The elements form a tree under base. A name lists the branches taken from the top; the branches are β δ α ξ χ. The symbol γ goes to the parent.

In the rows, zero is written as 1.197.

The rows of 60 elements, shuffled:
Each row stands for one element.
1: 1.709	1.075	1.016	0.888	1.236	1.305	1.191	1.027	1.496	1.107	0.976	2.139	1.898	1.117	0.719	0.478	2.021	0.922	0.781	1.269	1.233	1.151	1.146	0.801	1.033	1.118	1.293
2: 1.592	1.292	1.526	0.847	1.804	1.428	1.208	0.387	1.788	0.540	0.975	1.572	1.561	1.456	1.124	1.017	1.397	0.761	1.805	1.894	1.484	1.464	1.149	0.874	0.812	1.262	1.188
3: 1.722	1.123	1.208	0.875	1.110	1.345	1.462	1.427	1.686	1.500	1.028	2.138	1.553	1.045	1.093	0.209	1.384	0.829	1.112	1.253	0.805	1.293	1.120	1.139	1.001	1.471	1.425
4: 1.966	1.188	1.597	1.340	0.720	1.312	1.725	1.684	1.540	1.994	1.589	1.587	1.569	1.503	1.737	1.419	1.307	1.351	1.389	1.873	1.446	1.744	1.072	1.094	1.265	1.444	1.197
5: 0.275	1.290	0.825	1.653	1.104	1.087	0.855	1.301	0.490	1.235	1.168	0.752	0.636	0.699	1.109	0.954	0.932	0.832	0.938	0.778	1.322	1.437	1.211	1.762	0.877	1.268	1.538
6: 0.592	0.915	1.217	1.926	0.958	1.020	1.296	0.991	1.013	1.481	0.806	0.487	0.375	1.070	1.046	2.017	0.797	1.182	0.894	1.158	0.995	1.039	1.556	1.309	1.386	1.258	1.394
7: 1.039	1.095	1.623	1.249	1.540	1.440	1.479	1.073	1.739	1.446	1.431	0.853	1.685	1.669	1.532	1.795	2.005	1.616	1.176	2.024	1.639	1.464	1.048	1.005	1.036	1.048	1.378
8: 0.145	1.342	0.959	1.403	0.960	1.084	0.628	1.673	1.059	0.894	1.160	0.494	0.712	0.742	1.473	1.164	0.946	1.367	0.749	0.721	1.102	0.789	0.910	1.014	1.088	1.136	1.513
9: 0.672	1.305	1.010	1.565	0.557	1.141	0.909	1.744	0.830	1.376	0.937	0.856	0.501	0.638	1.371	0.868	0.613	0.973	0.979	0.645	0.804	1.116	1.103	1.381	1.056	1.299	1.787
10: 1.441	1.155	1.172	0.425	1.439	0.968	1.392	1.415	1.419	1.128	0.946	2.091	1.802	1.156	1.109	0.103	1.738	1.128	1.133	1.243	1.115	1.115	1.429	1.321	1.244	0.858	1.292
11: 1.778	1.344	1.093	1.557	1.513	1.568	1.047	1.040	1.295	1.197	1.403	1.377	1.532	2.403	0.695	0.849	1.130	1.012	1.684	1.353	0.653	1.177	1.099	0.748	0.891	1.483	1.096
12: 0.625	1.341	0.954	1.492	0.599	0.966	0.836	1.772	0.579	1.142	0.943	0.743	0.561	0.793	1.238	0.935	0.746	1.117	0.954	0.442	0.878	0.905	1.106	1.432	1.068	1.051	1.441
13: 0.352	1.450	0.898	1.514	1.026	0.863	0.846	1.537	0.735	1.377	0.883	0.680	0.489	0.677	1.307	0.950	0.850	1.320	0.898	0.538	1.001	0.902	1.198	1.530	1.035	1.085	1.595
14: 0.658	1.323	1.186	0.759	1.459	0.957	0.709	0.954	1.050	0.758	1.211	0.521	0.625	0.981	1.258	1.578	0.327	1.300	1.631	0.805	1.183	0.687	0.817	1.146	1.409	1.314	0.919
15: 1.457	1.073	1.169	1.176	1.190	1.240	1.370	1.367	0.994	1.201	1.918	1.445	1.832	1.453	1.453	0.988	1.561	1.187	1.219	1.936	2.028	1.993	1.418	1.540	1.245	0.702	1.176
16: 1.281	1.314	1.079	0.911	1.870	1.221	1.417	1.281	1.442	1.657	1.091	1.953	1.577	1.015	0.943	0.291	1.771	1.363	0.963	1.177	0.993	1.229	1.122	1.239	0.930	1.238	1.224
17: 1.532	1.208	1.772	1.383	1.165	1.575	1.638	1.249	1.867	1.272	1.350	1.048	1.506	1.771	1.972	1.781	1.897	1.528	1.228	1.970	1.229	1.422	0.822	1.031	1.047	0.946	0.937
18: 0.530	1.320	1.222	0.739	1.185	0.978	0.609	0.576	0.990	0.684	0.974	0.391	0.491	1.027	1.154	1.679	0.551	1.148	1.530	0.894	1.275	0.885	0.983	1.297	1.292	1.309	1.033
19: 2.208	1.427	1.574	1.493	0.845	1.494	1.820	1.565	1.260	1.655	1.549	1.606	1.509	1.468	1.671	1.442	1.507	1.287	1.352	1.721	1.001	1.431	1.021	1.329	1.153	0.901	0.593
20: 0.606	1.486	0.875	1.565	0.820	1.011	0.897	1.900	0.732	1.258	1.251	0.831	0.682	0.754	1.274	0.796	0.808	1.405	1.080	0.415	0.860	0.609	1.189	1.166	1.135	1.181	1.349
21: 1.836	0.896	1.208	0.578	1.565	1.042	1.517	0.939	1.522	1.479	1.373	1.695	1.644	1.198	0.587	1.674	1.437	1.546	1.195	1.238	1.118	0.883	1.431	1.006	1.787	1.701	0.710
22: 1.814	1.072	1.496	1.352	0.787	1.302	1.484	1.078	1.313	1.532	1.549	1.426	1.798	1.652	1.432	1.649	1.949	1.521	1.158	1.821	1.748	1.544	1.183	0.812	1.324	0.955	1.008
23: 1.546	1.238	1.428	1.199	1.340	1.400	1.329	1.520	1.555	1.252	1.814	1.156	1.700	1.538	1.892	1.628	1.849	1.542	1.192	1.847	1.675	1.084	0.990	0.489	1.348	1.205	1.114
24: 1.608	1.199	1.515	0.855	1.044	0.885	1.668	1.463	1.066	1.512	1.662	1.642	1.817	1.498	1.669	1.330	1.701	1.573	1.346	1.695	1.683	1.482	1.327	1.351	1.641	0.511	1.084
25: 0.520	1.342	1.306	1.303	0.980	1.128	0.780	0.763	1.050	0.406	0.793	0.399	0.500	1.118	1.428	1.586	0.673	0.955	1.453	1.055	1.500	1.321	1.096	1.201	0.997	1.204	1.391
26: 2.062	1.027	1.289	0.823	1.532	1.306	1.710	0.934	1.598	1.392	1.290	1.636	1.518	1.250	0.710	1.659	1.262	1.444	1.068	1.075	0.859	0.915	1.323	1.201	1.593	1.551	0.428
27: 1.737	0.887	1.195	0.628	1.977	0.989	1.541	0.896	1.630	1.615	1.370	1.548	1.489	0.998	0.586	1.575	1.469	1.658	1.243	1.234	1.099	1.062	1.434	1.236	1.560	1.543	0.829
28: 2.082	1.042	1.005	1.393	1.567	1.461	1.803	1.264	1.406	1.152	1.646	1.938	1.791	1.050	0.762	1.111	1.487	1.064	1.105	1.555	1.557	1.688	1.691	1.300	1.228	1.764	0.966
29: 0.331	1.273	0.902	1.185	0.743	0.706	0.852	1.671	0.637	1.134	0.896	0.773	0.630	0.979	1.373	0.763	0.845	1.242	1.030	0.475	1.056	1.011	1.225	1.568	1.222	0.795	1.481
30: 0.885	0.957	1.164	1.751	0.655	0.922	1.235	1.248	0.924	1.266	1.088	0.489	0.647	0.861	0.929	2.253	0.897	1.383	0.864	0.773	1.262	1.049	1.467	1.131	1.557	1.528	1.200
31: 1.921	1.335	1.171	0.990	1.232	1.632	1.553	1.456	1.400	1.349	1.023	2.149	1.605	1.060	1.207	0.265	1.590	0.797	1.013	1.020	0.463	1.154	1.060	1.315	1.108	1.170	0.765
32: 1.789	1.343	1.142	0.807	1.326	1.233	1.292	1.458	1.497	1.377	1.099	2.232	1.835	1.104	0.889	0.103	1.783	1.133	0.909	1.129	0.823	1.105	1.175	1.045	1.113	1.136	1.130
33: 0.559	1.323	0.850	1.751	0.722	1.057	0.693	1.560	0.527	1.097	1.120	0.874	0.684	0.654	1.137	0.932	0.708	0.934	0.857	0.793	1.389	1.450	1.215	1.526	1.007	1.174	1.319
34: 0.178	1.140	1.032	1.360	0.711	1.143	0.611	1.359	1.088	0.846	0.697	0.525	0.643	0.801	1.349	1.317	1.086	1.173	0.859	0.752	1.116	0.955	1.108	1.261	1.054	1.049	1.662
35: 0.348	1.269	1.003	1.454	0.465	1.013	0.576	1.357	0.657	1.031	0.824	0.608	0.565	0.862	1.202	1.212	0.956	1.219	0.787	0.552	1.178	0.967	1.074	1.305	1.269	0.988	1.452
36: 1.400	1.011	1.718	1.139	0.999	1.654	1.334	1.242	2.075	1.365	1.308	1.250	1.726	1.550	1.790	1.772	1.598	1.324	1.238	2.126	1.551	1.511	1.062	0.963	1.097	1.345	1.539
37: 1.576	1.047	1.075	1.745	1.350	1.553	1.101	0.689	1.289	1.251	1.299	1.327	1.266	2.298	0.844	0.825	1.033	0.693	1.688	1.439	0.381	0.890	1.177	0.746	0.963	1.205	1.391
38: 1.240	1.063	1.093	1.493	0.607	0.598	0.806	1.077	1.238	1.014	0.943	0.663	0.825	1.074	1.000	1.920	1.530	1.421	1.322	1.368	1.694	1.601	1.315	0.724	1.122	0.651	1.592
39: 0.603	1.268	0.795	1.672	0.939	1.209	0.684	1.697	0.491	1.197	1.463	0.785	0.746	0.647	1.366	0.803	0.691	0.901	0.836	0.566	1.356	1.285	1.178	1.360	1.233	1.227	1.261
40: 1.921	1.007	1.062	0.729	1.732	0.982	1.557	1.167	1.534	1.479	1.673	1.678	1.764	1.072	0.772	1.450	1.399	1.698	1.241	1.023	0.963	0.666	1.250	0.854	1.737	1.597	0.687
41: 1.643	1.415	1.480	1.324	1.537	1.179	1.824	1.458	1.312	2.030	1.796	1.470	1.630	1.438	1.497	1.516	1.818	1.583	1.237	1.823	1.536	1.539	1.172	1.260	1.183	1.062	1.033
42: 1.571	1.340	1.393	0.377	1.801	1.037	1.417	0.716	1.683	0.516	0.997	1.772	1.477	1.410	1.397	0.521	1.232	0.949	1.828	1.480	1.514	1.404	1.306	1.319	1.025	0.872	1.275
43: 0.501	1.177	1.260	0.501	1.308	0.874	0.703	0.740	0.945	0.710	0.850	0.621	0.702	1.160	1.311	1.553	0.599	1.211	1.526	0.834	1.351	1.062	1.073	1.498	1.490	1.014	1.128
44: 1.657	0.753	1.235	0.246	1.677	0.820	1.442	0.947	1.480	1.252	1.218	1.768	1.707	1.223	0.707	1.414	1.343	1.586	1.094	1.192	1.189	0.994	1.428	1.267	1.906	1.333	0.797
45: 2.045	1.257	1.595	1.287	0.966	1.145	1.752	1.598	1.218	1.681	1.614	1.539	1.809	1.526	1.518	1.488	1.857	1.583	1.303	1.765	1.512	1.519	1.241	1.005	1.339	1.015	0.875
46: 0.737	1.361	0.925	1.802	0.721	1.282	0.900	1.398	0.458	0.998	1.037	0.723	0.597	0.649	1.012	0.825	0.629	0.708	0.889	0.724	1.183	1.424	1.148	1.688	0.895	1.261	1.064
47: 0.804	0.895	1.219	1.757	0.613	0.953	1.227	0.939	0.968	1.274	0.853	0.458	0.476	1.018	1.111	2.106	0.797	1.185	0.857	1.045	1.059	0.907	1.514	1.325	1.635	1.256	1.358
48: 0.671	1.340	1.103	1.864	0.432	0.979	0.741	1.142	0.605	0.974	1.069	0.362	0.565	1.214	1.098	1.845	0.902	1.280	1.150	0.788	1.328	1.054	1.186	1.191	1.243	1.275	1.389
49: 1.372	1.112	1.609	1.196	1.124	1.367	1.299	1.236	1.830	1.191	1.508	1.074	1.757	1.763	1.716	1.756	2.094	1.612	1.122	1.933	1.675	1.391	1.177	0.882	1.161	1.020	1.285
50: 1.683	1.416	0.803	0.845	1.561	1.223	1.341	1.781	1.349	1.370	1.486	1.881	1.763	0.997	1.113	0.129	1.539	1.441	0.936	0.891	0.988	0.776	0.993	0.689	1.062	1.449	0.859
51: 1.734	1.125	1.229	1.565	1.121	1.455	1.467	1.449	1.085	1.310	1.906	1.472	1.811	1.329	1.422	1.198	1.585	1.129	1.301	1.769	2.028	2.029	1.290	1.322	1.108	1.079	0.995
52: 1.822	1.393	1.549	0.859	1.684	1.455	1.566	0.714	1.823	0.767	0.853	1.734	1.236	1.336	1.380	0.654	1.107	0.758	1.857	1.582	0.942	1.288	1.086	1.279	0.862	1.295	0.732
53: 1.302	0.927	1.267	1.456	1.374	1.309	1.154	0.604	1.268	1.086	1.102	1.447	1.493	2.372	0.865	0.783	1.103	0.728	1.574	1.573	0.481	1.017	1.147	0.983	1.267	0.900	1.516
54: 0.831	1.481	1.117	1.584	0.698	1.199	0.988	1.804	0.592	1.164	0.832	0.759	0.519	0.748	1.331	0.896	0.682	1.218	1.091	0.595	0.630	1.061	1.067	1.642	0.987	1.067	1.119
55: 1.739	1.038	1.040	1.277	2.008	1.426	1.745	1.014	1.530	1.432	1.613	1.703	1.654	1.090	0.772	1.117	1.494	1.214	1.043	1.686	1.652	1.745	1.648	1.566	0.980	1.800	1.103
56: 1.508	1.076	1.110	1.745	1.197	1.700	1.049	0.830	1.542	1.333	1.204	1.379	1.185	2.200	0.966	0.864	0.780	0.748	1.632	1.554	0.455	1.199	1.112	0.964	0.867	1.259	1.464
57: 1.757	1.415	1.482	0.633	1.738	1.358	1.511	0.767	1.811	0.712	1.044	1.738	1.424	1.367	1.220	0.661	1.346	0.793	1.900	1.675	1.406	1.310	1.155	1.110	0.839	1.309	1.226
58: 1.014	1.028	1.609	0.832	1.328	1.123	1.573	1.140	1.556	1.153	1.347	1.178	1.788	1.612	1.762	1.666	2.024	1.503	1.042	1.929	1.776	1.441	1.222	1.001	1.481	0.709	1.304
59: 2.164	1.206	1.388	1.274	1.208	1.349	1.244	0.703	1.676	0.951	1.224	1.846	1.971	1.662	0.786	1.133	1.963	1.045	1.451	1.647	1.521	1.197	1.379	0.670	0.866	1.331	1.170
60: 2.134	1.004	1.294	1.113	1.376	1.255	1.716	1.021	1.814	1.294	1.275	1.684	1.901	1.227	0.563	1.496	1.787	1.434	1.095	1.474	1.323	1.175	1.627	0.970	1.375	1.724	1.023

Which row is each element?
χ>δ>β 45
δ>β 35
δ>β>β>δ 20
δ>β>χ>α 5
χ>δ>β>χ 4
χ>α>α>α 27
χ>δ>ξ>χ 36
χ>α>α 21
χ>δ>β>α 41
δ>β>β>ξ 29
δ>β>ξ>δ 8
δ>χ>α>ξ 43
χ>χ 2
χ>δ>ξ>δ 23
χ 59
χ>β 1
χ>α 60
δ>χ>α>δ 14
χ>α>χ>α 55
χ>β>β>δ 50
δ>α>δ 47
δ 48
δ>β>β>α 13
χ>δ>ξ>ξ 58
χ>δ>ξ 49
χ>δ>ξ>α 7
χ>ξ>δ 37
χ>δ>β>ξ 24
δ>α>δ>α 6
δ>β>β>β 54
χ>ξ 11
δ>α 30
δ>χ 25
χ>δ>β>β 19
χ>α>χ 28
δ>β>β>χ 9
δ>β>χ>δ 39
δ>β>ξ 34
χ>α>α>δ 40
χ>χ>β 57
δ>β>β 12
δ>β>χ 33
χ>ξ>δ>ξ 53
χ>δ 22
χ>χ>β>ξ 42
base 38
χ>β>β>α 16
χ>δ>χ 51
χ>δ>ξ>β 17
δ>χ>α 18
χ>β>β>ξ 10
χ>β>β>χ 3
χ>α>α>ξ 44
χ>ξ>δ>χ 56
χ>χ>β>β 52
χ>β>β 32
χ>β>β>β 31
δ>β>χ>β 46
χ>δ>χ>ξ 15
χ>α>α>β 26

